In the rows, 128 means zero.
Each row of numbers stands for one node and depends on some of the facts below. Use the named rows to name the rest.

Named rows:
[157  91 107 109 126 149 171 138  81 142  89 155 149 151 157 168 130 102
 116 128 117 115  99 125 144 111 155 141 154 110 167 142 176 105 109 112
  81  48 162 150  92 118  97 124 151 128 121 103]: j_860
[160  88 115 121 122 150 168 132  82 140  96 156 149 151 157 164 128 101
 117 136 119 114 102 117 143 112 154 134 152 112 169 145 177 106 107 112
  85  49 164 149  98 118  90 124 149 131 121 103]: j_99
[136  97  91 127 126 136 197 132 102 156 104 154 146 126 178 140 130  99
 128 144 113 133 107 146 152  96 135 160 154 119  92 133 194  73 110  73
  45  54 178 123  91 103 142 129 175  93 143 114]: j_405
[155  84 174 173 145 191 189 145 106  85  85 169 150 134 147 104 124 134
 116 188 104 132 105 130 148 132 130 131 145 140  77 119 199 102 138  98
 154  54 181 119 101 115 156 147 132  72  39 110]: j_646
[151  92 164 137 143 177 195 153  84  78  56 161 160 166 154 127 120 126
 132 151 112 121  91 142 113 128 130 124 155 127  88 130 211 103 135 109
 142  54 172 166 141 115 137 136 110 103  35  98]: j_820
[156  83 168 144 136 149 179 145  96  39 108 164 151 144 155 100 116 126
 110 172  92 122  97 120 146 138 124 137 150 134  82 113 194 124 160 110
 171  65 169 144 145  98 146 160 100 112  90  99]: j_236
[163  83 170 133 137 174 182 138  84  90  74 160 153 174 147 114 120 122
 126 164 115 116  99 121 127 131 141 121 153 122 110 139 199 109 130 109
 145  55 169 157 127 109 115 139 124 122  48  96]: j_425
[148  87 112 118 116 130 172 136  96 128 116 153 148 124 171 153 126  93
 100 134  92 117  97 138 157 135 141 168 143 124 159 124 180 130 133  95
  80  64 165 148 121  98 146 151 143 125 167 112]: j_136
[145  79 135 150 121 149 178 110 105 167 101 156 144 127 168 138 125  98
 111 142 107 126 109 127 154 115 145 157 153 127 129 134 181 117 111  75
  72  62 165 113  89 115 144 127 179  88 122 111]: j_558
[153  90 109 126 121 155 178 131  84 141  87 151 152 147 158 162 126  96
 121 122 117 115 100 138 138 127 150 146 147 114 161 148 194 104 112  95
  63  52 164 159 111 109 122 123 154 139 109 110]: j_846
[154  89 101 106 120 124 166 142  94 120 130 158 145 126 170 156 128 101
 101 148  96 117  98 121 165 117 145 157 150 123 160 123 164 122 129 113
  96  57 165 140 103 102 111 152 138 122 180 106]: j_935
[159  82 190 149 130 154 177 143  98  52 103 163 150 144 160 102 118 126
 101 175  88 118  95 124 138 142 126 135 151 141  97 108 197 142 153 107
 181  68 169 147 153 101 148 164 105 100  82  97]: j_104
[132  93  78 141 113 142 163 129  89 153 107 148 151 155 161 169 134 106
 128 178 112 130 100 152 146 136 140 156 142 107 112 123 175 109 129  93
  61  65 160 153  69 124 130 133 167 107 131 121]: j_434
[145  81 165 160 148 183 192 138 103  93  74 169 152 141 152 103 121 132
 123 173 104 135 102 130 144 123 126 136 155 136  61 120 193 104 141  95
 151  56 174 120 107 115 161 143 131  64  47 105]: j_562
[152  79 168 149 143 179 187 134 104 109  90 167 147 147 152  97 124 132
 121 185 105 131 107 122 153 124 136 138 152 133  81 127 186 104 135  95
 144  56 175 116  96 109 140 148 145  78  60 105]: j_121
[144  91 110 134 128 151 185 129 101 153 102 155 141 122 162 139 132 103
 114 135 103 129 108 144 160 115 145 170 150 119 122 128 187  91 116  75
  63  52 170 117  76 107 147 130 176  98 123 118]: j_418
[146  96 100 158 121 121 164 145  92  51 118 159 150  98 164 170 120 103
  96 101  92 125  94 135 158 119 130 159 152 129 123 108 186 112 144 110
 117  56 156 138 109 128 177 130 110 116 143 110]: j_46
[158  90 184 175 136 174 191 137 107  78  96 164 146 139 159  85 122 135
 119 195 106 131 109 129 139 117 126 124 150 139  53 119 212  90 130  89
 156  57 182 117 116 108 146 145 137  73  47 103]: j_35
[158  93 109 135 107 120 174 135  99 110 142 150 145 121 175 137 125  92
 103 160 100 116 105 126 156 126 138 148 139 126 136 129 193 106 125  93
  78  62 175 144 130  88 122 151 145 143 168 111]: j_481
[158  96 102 173 117 130 161 149  95  46 129 159 149  92 159 168 122 102
  91 120  97 122  98 130 165 127 131 145 141 134 135 112 191 108 141 115
 118  52 165 141 106 127 172 136 109 126 136 114]: j_63
[154  94 101 100 119 118 168 145  91 113 132 155 142 127 172 151 131 102
 100 143  91 117 100 128 165 114 146 164 151 116 154 118 170 113 129 107
 101  56 165 141 100  98 114 153 140 124 183 105]: j_797

Facts:
j_10 grimer:j_917 sostum:baplo skobrezu:vutu
j_100 grimer:j_268 sostum:baplo skobrezu:nobro
j_102 grimer:j_916 sostum:tutrel skobrezu:greflu
j_104 grimer:j_96 sostum:plokligim skobrezu:greflu
j_109 grimer:j_102 sostum:totu skobrezu:vutu
j_11 grimer:j_218 sostum:totu skobrezu:greflu
j_110 grimer:j_504 sostum:baplo skobrezu:vutu
j_111 sostum:baplo skobrezu:nobro
j_118 grimer:j_434 sostum:tutrel skobrezu:nobro
j_12 sostum:baplo skobrezu:greflu
j_121 grimer:j_598 sostum:giplam skobrezu:dragobren
j_125 grimer:j_820 sostum:totu skobrezu:greflu
j_136 grimer:j_983 sostum:tutrel skobrezu:greflu
j_138 grimer:j_12 sostum:tutrel skobrezu:greflu
j_147 grimer:j_309 sostum:giplam skobrezu:vutu
j_157 grimer:j_933 sostum:totu skobrezu:nobro
j_159 grimer:j_976 sostum:totu skobrezu:vutu
j_168 grimer:j_609 sostum:totu skobrezu:nobro
j_181 sostum:baplo skobrezu:vutu
j_182 grimer:j_236 sostum:tutrel skobrezu:greflu
j_193 grimer:j_24 sostum:totu skobrezu:greflu
j_195 grimer:j_877 sostum:tutrel skobrezu:greflu
j_203 sostum:tutrel skobrezu:greflu
j_204 sostum:totu skobrezu:dragobren
j_205 grimer:j_193 sostum:totu skobrezu:dragobren
j_206 grimer:j_670 sostum:baplo skobrezu:greflu
j_217 grimer:j_946 sostum:plokligim skobrezu:dragobren
j_218 sostum:tutrel skobrezu:nobro
j_231 grimer:j_562 sostum:totu skobrezu:vutu
j_236 grimer:j_993 sostum:plokligim skobrezu:greflu
j_24 grimer:j_813 sostum:baplo skobrezu:greflu
j_241 grimer:j_703 sostum:totu skobrezu:dragobren
j_247 grimer:j_390 sostum:totu skobrezu:dragobren
j_256 sostum:tutrel skobrezu:dragobren
j_263 sostum:giplam skobrezu:greflu
j_267 grimer:j_616 sostum:plokligim skobrezu:greflu
j_268 grimer:j_484 sostum:tutrel skobrezu:dragobren
j_276 grimer:j_147 sostum:baplo skobrezu:greflu
j_278 grimer:j_365 sostum:plokligim skobrezu:dragobren
j_283 grimer:j_267 sostum:tutrel skobrezu:greflu
j_286 grimer:j_247 sostum:plokligim skobrezu:vutu
j_290 grimer:j_76 sostum:giplam skobrezu:dragobren
j_305 grimer:j_409 sostum:totu skobrezu:greflu
j_309 grimer:j_805 sostum:baplo skobrezu:vutu
j_315 sostum:totu skobrezu:greflu
j_318 grimer:j_463 sostum:tutrel skobrezu:dragobren
j_326 grimer:j_468 sostum:tutrel skobrezu:vutu
j_328 grimer:j_496 sostum:plokligim skobrezu:dragobren
j_337 grimer:j_195 sostum:giplam skobrezu:dragobren
j_35 grimer:j_745 sostum:plokligim skobrezu:dragobren
j_355 grimer:j_530 sostum:plokligim skobrezu:nobro
j_359 sostum:tutrel skobrezu:nobro
j_362 grimer:j_506 sostum:tutrel skobrezu:greflu
j_363 grimer:j_104 sostum:totu skobrezu:dragobren
j_365 grimer:j_898 sostum:tutrel skobrezu:nobro
j_367 sostum:tutrel skobrezu:vutu
j_368 grimer:j_121 sostum:totu skobrezu:greflu
j_377 sostum:totu skobrezu:greflu
j_378 grimer:j_566 sostum:baplo skobrezu:nobro
j_383 sostum:plokligim skobrezu:greflu
j_390 grimer:j_836 sostum:tutrel skobrezu:greflu
j_397 grimer:j_583 sostum:totu skobrezu:greflu
j_405 sostum:tutrel skobrezu:dragobren
j_409 grimer:j_471 sostum:giplam skobrezu:greflu
j_41 grimer:j_571 sostum:tutrel skobrezu:dragobren
j_413 sostum:tutrel skobrezu:nobro
j_417 grimer:j_860 sostum:baplo skobrezu:nobro
j_418 grimer:j_700 sostum:tutrel skobrezu:dragobren
j_425 grimer:j_397 sostum:giplam skobrezu:vutu
j_432 sostum:giplam skobrezu:nobro
j_434 grimer:j_217 sostum:tutrel skobrezu:nobro
j_446 sostum:baplo skobrezu:vutu
j_448 grimer:j_883 sostum:tutrel skobrezu:greflu
j_457 sostum:tutrel skobrezu:dragobren
j_46 grimer:j_789 sostum:totu skobrezu:greflu
j_463 sostum:baplo skobrezu:vutu
j_464 grimer:j_368 sostum:tutrel skobrezu:greflu
j_468 grimer:j_377 sostum:tutrel skobrezu:greflu
j_470 grimer:j_875 sostum:plokligim skobrezu:greflu
j_471 grimer:j_46 sostum:tutrel skobrezu:greflu
j_479 grimer:j_418 sostum:plokligim skobrezu:greflu
j_481 grimer:j_35 sostum:tutrel skobrezu:greflu
j_484 grimer:j_355 sostum:tutrel skobrezu:nobro
j_485 grimer:j_771 sostum:plokligim skobrezu:dragobren
j_493 grimer:j_362 sostum:baplo skobrezu:greflu
j_496 grimer:j_515 sostum:giplam skobrezu:dragobren
j_497 sostum:tutrel skobrezu:greflu
j_504 sostum:plokligim skobrezu:greflu
j_506 grimer:j_337 sostum:tutrel skobrezu:nobro
j_515 grimer:j_839 sostum:tutrel skobrezu:dragobren
j_53 sostum:giplam skobrezu:greflu
j_530 grimer:j_647 sostum:plokligim skobrezu:nobro
j_549 grimer:j_795 sostum:baplo skobrezu:nobro
j_558 sostum:tutrel skobrezu:dragobren
j_562 grimer:j_742 sostum:plokligim skobrezu:dragobren
j_566 sostum:tutrel skobrezu:greflu
j_571 grimer:j_383 sostum:giplam skobrezu:nobro
j_573 grimer:j_744 sostum:totu skobrezu:greflu
j_583 grimer:j_99 sostum:tutrel skobrezu:nobro
j_591 grimer:j_951 sostum:tutrel skobrezu:nobro
j_598 grimer:j_168 sostum:baplo skobrezu:dragobren
j_609 grimer:j_182 sostum:baplo skobrezu:dragobren
j_610 grimer:j_834 sostum:tutrel skobrezu:greflu
j_616 grimer:j_655 sostum:plokligim skobrezu:greflu
j_619 grimer:j_975 sostum:totu skobrezu:greflu
j_63 grimer:j_470 sostum:totu skobrezu:greflu
j_632 sostum:tutrel skobrezu:vutu
j_638 grimer:j_11 sostum:plokligim skobrezu:greflu
j_646 grimer:j_493 sostum:plokligim skobrezu:dragobren
j_647 grimer:j_231 sostum:tutrel skobrezu:dragobren
j_655 grimer:j_256 sostum:baplo skobrezu:greflu
j_656 sostum:tutrel skobrezu:greflu
j_670 grimer:j_305 sostum:baplo skobrezu:greflu
j_695 grimer:j_591 sostum:totu skobrezu:nobro
j_700 grimer:j_797 sostum:totu skobrezu:greflu
j_703 grimer:j_413 sostum:baplo skobrezu:greflu
j_708 grimer:j_840 sostum:totu skobrezu:greflu
j_725 grimer:j_481 sostum:giplam skobrezu:greflu
j_742 sostum:totu skobrezu:greflu
j_744 grimer:j_91 sostum:baplo skobrezu:nobro
j_745 sostum:plokligim skobrezu:vutu
j_748 grimer:j_479 sostum:baplo skobrezu:dragobren
j_749 grimer:j_136 sostum:totu skobrezu:greflu
j_76 grimer:j_204 sostum:tutrel skobrezu:vutu
j_768 grimer:j_378 sostum:plokligim skobrezu:greflu
j_771 grimer:j_241 sostum:totu skobrezu:greflu
j_782 sostum:plokligim skobrezu:nobro
j_789 grimer:j_918 sostum:tutrel skobrezu:vutu
j_795 grimer:j_782 sostum:baplo skobrezu:vutu
j_797 grimer:j_111 sostum:baplo skobrezu:greflu
j_798 grimer:j_485 sostum:tutrel skobrezu:vutu
j_803 grimer:j_53 sostum:tutrel skobrezu:dragobren
j_805 grimer:j_457 sostum:totu skobrezu:greflu
j_813 grimer:j_827 sostum:tutrel skobrezu:nobro
j_818 grimer:j_549 sostum:giplam skobrezu:dragobren
j_820 grimer:j_276 sostum:plokligim skobrezu:vutu
j_821 sostum:totu skobrezu:dragobren
j_826 grimer:j_632 sostum:plokligim skobrezu:greflu
j_827 grimer:j_573 sostum:plokligim skobrezu:nobro
j_834 sostum:baplo skobrezu:vutu
j_836 grimer:j_448 sostum:tutrel skobrezu:nobro
j_838 sostum:plokligim skobrezu:nobro
j_839 grimer:j_203 sostum:giplam skobrezu:greflu
j_840 grimer:j_803 sostum:plokligim skobrezu:greflu
j_846 sostum:tutrel skobrezu:vutu
j_847 sostum:plokligim skobrezu:greflu
j_85 grimer:j_708 sostum:tutrel skobrezu:greflu
j_860 grimer:j_446 sostum:baplo skobrezu:vutu
j_875 grimer:j_41 sostum:plokligim skobrezu:greflu
j_877 sostum:baplo skobrezu:dragobren
j_883 grimer:j_118 sostum:baplo skobrezu:vutu
j_898 grimer:j_798 sostum:totu skobrezu:dragobren
j_907 grimer:j_818 sostum:plokligim skobrezu:dragobren
j_909 grimer:j_263 sostum:tutrel skobrezu:greflu
j_91 grimer:j_619 sostum:tutrel skobrezu:nobro
j_916 grimer:j_159 sostum:totu skobrezu:greflu
j_917 grimer:j_656 sostum:tutrel skobrezu:greflu
j_918 grimer:j_417 sostum:giplam skobrezu:greflu
j_92 grimer:j_768 sostum:giplam skobrezu:nobro
j_922 grimer:j_432 sostum:tutrel skobrezu:greflu
j_933 grimer:j_278 sostum:baplo skobrezu:dragobren
j_934 sostum:tutrel skobrezu:greflu
j_935 sostum:baplo skobrezu:greflu
j_946 grimer:j_695 sostum:tutrel skobrezu:dragobren
j_951 sostum:giplam skobrezu:dragobren
j_952 grimer:j_138 sostum:tutrel skobrezu:vutu
j_96 grimer:j_977 sostum:plokligim skobrezu:greflu
j_968 grimer:j_405 sostum:tutrel skobrezu:dragobren
j_975 grimer:j_838 sostum:giplam skobrezu:nobro
j_976 grimer:j_318 sostum:tutrel skobrezu:greflu
j_977 grimer:j_558 sostum:tutrel skobrezu:vutu
j_982 grimer:j_10 sostum:tutrel skobrezu:nobro
j_983 grimer:j_109 sostum:plokligim skobrezu:greflu
j_99 grimer:j_359 sostum:baplo skobrezu:vutu
j_993 grimer:j_425 sostum:plokligim skobrezu:nobro

Which node is each row?
No name comes twice in this set of rows, the named rows included.
[147  95 126 109 112 107 174 131  91 109 124 148 137 135 174 132 127  98
  99 124  84 118 103 142 150 123 142 179 156 113 133 116 193 119 130  78
  92  66 158 140 125  93 135 145 151 133 169 105] => j_203
[154  90  98 125 115 121 172 134  95 108 133 154 144 123 166 141 125  94
 106 141  96 118 104 128 164 130 141 163 144 120 141 129 183 110 135  95
  81  61 169 142 120  90 130 148 143 145 170 113] => j_917
[151  92  72 125 118 134 181 150  98 119 130 155 153 112 169 164 128  92
 111 154 103 120  98 137 166 135 136 152 132 126 147 134 179 100 135 108
  58  56 181 156 118  89 134 154 136 137 174 119] => j_922
[149  85 176 157 147 180 193 140 102  87  77 167 150 141 153 100 123 135
 121 169 102 134 104 136 143 122 128 142 155 134  63 116 199 104 141  91
 155  56 173 118 106 114 161 143 132  64  44 105] => j_217
[156  87  97 121 125 156 173 137  84 156  91 158 157 146 163 179 126  95
 121 143 126 114  96 121 141 111 150 123 148 119 171 152 170 105 107 121
  67  49 169 158 100 120  95 127 147 124 126 103] => j_795
[151  92 165 130 136 144 186 154  93  38 100 161 147 146 159  97 120 129
 108 162  86 123  97 137 141 134 124 151 153 129  74 105 200 116 158 101
 170  63 168 146 142  94 151 162 102 107  93  99] => j_479
[132  84 133 175 132 150 168 121  98 108  78 162 148 106 161 166 122 109
 102  87 101 134  98 139 152 106 136 165 165 131 110 111 182 122 127  90
 113  55 148 105  72 154 198 108 144  61  93 109] => j_204
[147 103 106 152 119 115 167 148  90  44 121 156 146 101 168 164 123 105
  91  99  89 124  96 144 153 115 130 162 154 125 115 103 196 106 140 102
 121  55 157 137 110 126 175 131 112 115 144 108] => j_700
[136  93  75 126 118 140 156 134  86 152 111 152 149 159 161 175 136 113
 124 187 111 129 100 137 154 120 145 148 148 104 124 121 155 109 127 111
  80  61 155 144  49 132 107 137 162  95 144 114] => j_417
[161  91 171 147 141 190 188 155  85  69  66 160 156 162 143 124 124 130
 119 158 108 118  95 141 122 138 135 124 146 128 107 126 212 105 136 110
 153  51 173 164 131 114 135 138 111 113  23 102] => j_286
[153  91 157 119 141 175 192 150  85 101  61 159 158 174 156 125 123 122
 131 160 112 118  93 139 120 126 136 123 154 123 106 137 201 104 129 110
 128  53 174 164 135 109 122 139 122 107  57  97] => j_147

Now the same nodes, written a new way:
Some nodes and their rows:
[102 156 133 144 114  87 122 131 109 129 112 127  87 175 127 120 154 163
 119  94 101 105 142  87 118 126 130 137 152 103 125 140]: j_203
[150 123 124 128 142 111 125 147 161 191 163 100 114 141 121 127  97  68
 164 103 112 192 175 124 143 122  96 166  88 137 123 136]: j_839
[152 150 160  85 129 190  98 131 105 125 105 136 181 131 108 139 155 188
  81 184 144  67  88 150 146 151 138 122 141  99 140  93]: j_646
[147 118 142 116 196 175  75 177 146 141 219 149 179 129 124 161  83 100
 168 151 223 107 151 173 140 122  77 140 118 173 110 119]: j_247
[107 183 136 177 127 123  76 127 106 104 172 164  63 206 113 113 141 160
 126 111 187  76 174 108 130 125 113 136 155 114 138 140]: j_390
[163 106 136  74 188 154 127 178 157 160 167 106 163  95 143 151  84 110
 150 134 139 141 118 161 163 116 104 148 105 153 116 119]: j_818
[125 146 157  70 105 175 125 149 128 132  71 131 206 106 121 145 162 212
 117 177 129  86  63 130 139 145 127 130 152  57 126 120]: j_217
[142  91 139  83 182 142 119 179 149 166 160 111 202  99 138 168  94 103
 162 132 137 135 118 152 128 124  95 140 115 163  98 118]: j_204
[135  78 178  75 175 138 110 177 153 147 197 111 184 101 135 152  99  88
 155 135 140 139 110 166 134 142  74 116 114 153  82 131]: j_241
[131 146 167  87 135 159 108 145  96 128 114 145 197 133 127 150 168 183
  89 177 138  60  84 136 127 138 134 131 145  94 135 100]: j_562
[129 108 129 137 136  95 119 151 154 196 156 110 155 143 121 145 110  62
 178  99 112 185 173 114 105 128  86 157  98 145 103 138]: j_742
[111 153 143 140 106 110 113 122 120 119 116 120  68 174 111 104 145 163
 116 102 107 116 139 102 138 142 123 119 150 101 123 143]: j_471
[162 105 136  73 188 153 127 180 157 160 168 104 164  95 143 152  84 109
 150 134 140 140 118 161 162 116 105 147 106 154 117 119]: j_496
[164 128 119 127 138 133 120 138 167 191 157  93 106 141 110 121  88  73
 157 109 120 195 179 133 156 131  99 160  85 142 126 134]: j_725
[116 159 128 145 110 110 116 122 117 125 105 121  75 173 114 112 142 169
 117 101 109 108 146  97 133 135 132 129 149 105 128 136]: j_102
[141 113 123 139 132 121 112 140 163 194 151 102 144 141 106 138  99  66
 172 106 120 189 178 124 119 135  88 151  94 148 107 134]: j_916
[124 141 142  92 158 145 119 155 109  96 114 126 127 127 139 139 133 208
 102 130 133  56  88 129 148 126 140 112 167 122 120 117]: j_803
[126 164 153 139  86 127 103 109 104 159 103 137 142 179  98 122 178 141
  99 148 112 113 142 104 113 150 129 147 125  80 143 116]: j_840
[137 140 132 123 125 143 115 109 133  24  61 152  85 139 171 117 153 136
 129 149 129 106 112 130 106 100 146 107 145 122 137 142]: j_798
[ 83  96  94 166 119 106 189 114 120 121 191 148 137  56 136 122 102 119
 139 115 163 144 103 141 133 123 147 106 134 147 134 144]: j_744
[125 141 143  91 157 145 119 156 108  95 115 126 128 129 139 139 132 208
 103 130 132  55  88 131 148 127 140 113 168 123 121 117]: j_41

Name these rows:
No name comes twice in this set of rows, the named rows included.
[ 85 129 148 116 172 120 141 151 106 146 152 118 133  59 147 161  91 150
 148 134 130  86  79 133 133 112 111 119 153 154 121 117] => j_877
[137 137 159 117 105 139 109 103 114  60  59 173 158 143 164 132 194 107
 113 192 123 111 105 131  77 109 142 130 123  93 151 123] => j_745
[105 100  87 163 114 136 180 101 128 121 179 139 122  55 116 112  88 125
 129 124 168 151 107 155 154 136 152  97 130 154 138 136] => j_100
[138  98 131  50 157 139 163 196 186 171 116  91 192  60 157 156  90 140
 189 126 109 169  85 137 157 113  94 154 118 103  99 150] => j_951
[101  99  96 138 110  94 178 134 110  74 158 163 150 126 147 111 160 168
  97 102 152 111 105 123 127 126 173 110 152 110 130 150] => j_218
[159 102 116  88 179 171 116 170 159 170 138 105 199  95 125 167  82 119
 164 139 151 136 125 158 141 126 104 141 113 167 108 111] => j_898
[196 113 134 145 142 128 137 100 157 192 192  33 147 119 126 137 110  45
 107  72  73 140 197 124  94 140 110 153  61 172  77  95] => j_368
[107 180 132 168 120 121  88 128 114 108 150 151  69 195 115 112 142 166
 129 109 169  86 164 103 132 127 115 136 157 105 134 145] => j_448
[114 138 132  70 123 154 144 164 144 102  62 107 144  95 139 136 128 241
 136 129 111  85  59 116 156 133 133 112 177  79 109 142] => j_946
[109 103 120 132  86 111 165 121  99 107 153 180 213 130 133 120 191 145
  82 150 157 119 101 131 107 140 169 126 128  82 144 131] => j_782
[130  52  75 107  93 131 198 150 199 150 136 117 224  58 128 126 102 104
 185 112 139 229 109 143 135 141 127 124 105 110  95 169] => j_695

Now the same nodes, written a new way:
Named rows:
[174  71 127 163 143 128 130 129 181  90 166 138 140 163 126 176 129 123
 122  93 123 142  72 174 115 145]: j_742
[190 150  89 108 105 193 173 172 150 180 132 133 141 135 132 159 195 146
  93  62 142 112  55 140 155 143]: j_290
[173 117 127 195 149 161 156 151 145 119 107 115 119 135 148 160 166 155
 128  81 121 109  44 182 162 143]: j_12
[161 113 113 158  86 160 160 152 154  99 157 133 131 142 139 128 166 150
 127  98 133 131  67 148 118 153]: j_836
[197 121 135 158 106 147 164 162 172 111 139 125 149 139 138 126 145 137
 119 101 124 122  79 149 137 165]: j_977
[161 129 130 159  93 165 173 176 127 120 165 139 110 130 134 124 168 155
 132  88 136 140  57 152 130 153]: j_100
[189  79 151 142 129 150 143 150 188  99 152 132 166 151 124 144 126 116
 116 105 119 147  82 132 105 172]: j_159
[191 115  77 127  96 113 172 110 171  83 137 125 133 181 128 167 158 130
  77  86 144 110  83 154 141 151]: j_847
[172 111 118 169 119 127 161 149 152 106 148 116 120 144 132 160 155 137
 106  91 132 120  65 173 144 152]: j_182
[187 113  83 126  93 113 170 107 165  81 133 112 133 182 127 168 155 126
  73  85 138 106  85 157 136 146]: j_875
[222 125 102 133  74 122 159 106 174  84 116 119 177 168 149 136 164 121
  79 105 115 116 108 144 121 147]: j_745
[170 104 114 168 120 132 164 148 159 108 158 123 128 136 132 158 156 133
 101  96 143 112  64 161 147 155]: j_102
[191  77 150 142 127 151 144 149 187 100 152 134 165 151 124 146 126 117
 115 106 120 151  80 134 104 173]: j_109
[159 116 112 159  87 159 158 151 155 100 159 136 128 147 140 128 165 146
 127  96 135 131  65 150 119 152]: j_118
[171  66 128 156 136 124 139 134 175  93 171 139 137 153 116 176 135 113
 107  96 133 145  73 160 113 152]: j_805
[227 170 116 133  93 169 176 157 132 154 140 140 162 136 144 124 159 122
  99  73 134 122  68 146 163 126]: j_147
[174  70 126 132 127 146 135 155 204 122 161 139 143 152 121 173 158 140
 122  95 110 149  88 154  94 169]: j_898
[166 120 125 172 131 142 166 169 145 131 170 132 122 128 139 152 153 136
 116  80 143 114  54 171 164 147]: j_24
[183 120  71 117  68 148 173 112 181  79 149 142 133 188 136 131 158 145
 106  88 148 122  81 135 123 157]: j_827
[170 124 127 153 110 154 157 185 162 151 146 127 127 125 144 150 184 161
 124  81 110 121  76 175 130 158]: j_598
[217 125 101 117  77 127 177 124 182  88 134 130 162 175 133 133 144 124
  85  98 132 118 101 133 132 165]: j_820

Which node is each row?
No name comes twice in this set of rows, the named rows included.
[180  64 128 173 146 127 130 122 177  90 145 135 139 154 125 178 145 122
 115  99 122 145  70 165 113 149] => j_377
[154 118 110 135 100 157 141 160 194 134 149 114 146 144 146 159 159 151
 121  89 112 106  78 178 127 154] => j_256
[165  68 140 145 133 126 148 142 156  97 160 118 123 155 101 183 141 122
  97  93 120 154  68 153 104 156] => j_63
[176 107 122 172 108 114 155 143 140 104 150 120 132 127 134 162 177 129
  91 100 129 123  76 171 131 144] => j_481
[179 114 105 156 106 145 145 160 194 131 150 135 139 141 147 153 173 153
 129  91 116 116  84 177 129 160] => j_558
[182 123  67 128  70 152 162 101 190  74 144 142 141 192 149 134 155 143
 113  90 144 118  82 143 126 146] => j_838
[198 157  90 151 109 159 160 135 126 146 143 132 147 139 155 161 170 123
  93  66 140 109  54 178 175  99] => j_53
[183 143 163 151 102 156 166 180 138 130 155 107 144 131 147 127 136 139
 119  87 106 123  79 168 137 146] => j_10
[151 109 123 142 117 139 172 161 148 112 158 106 116 145 119 162 143 131
  94  88 141 111  62 158 146 158] => j_283
[189 125 137 159 104 150 155 156 176 108 143 117 161 138 149 129 141 131
 116 102 120 116  83 159 136 157] => j_632
[154 124 126 138  76 152 171 158 139  98 162 119 114 151 123 133 157 152
 121  94 121 138  71 156 111 150] => j_982

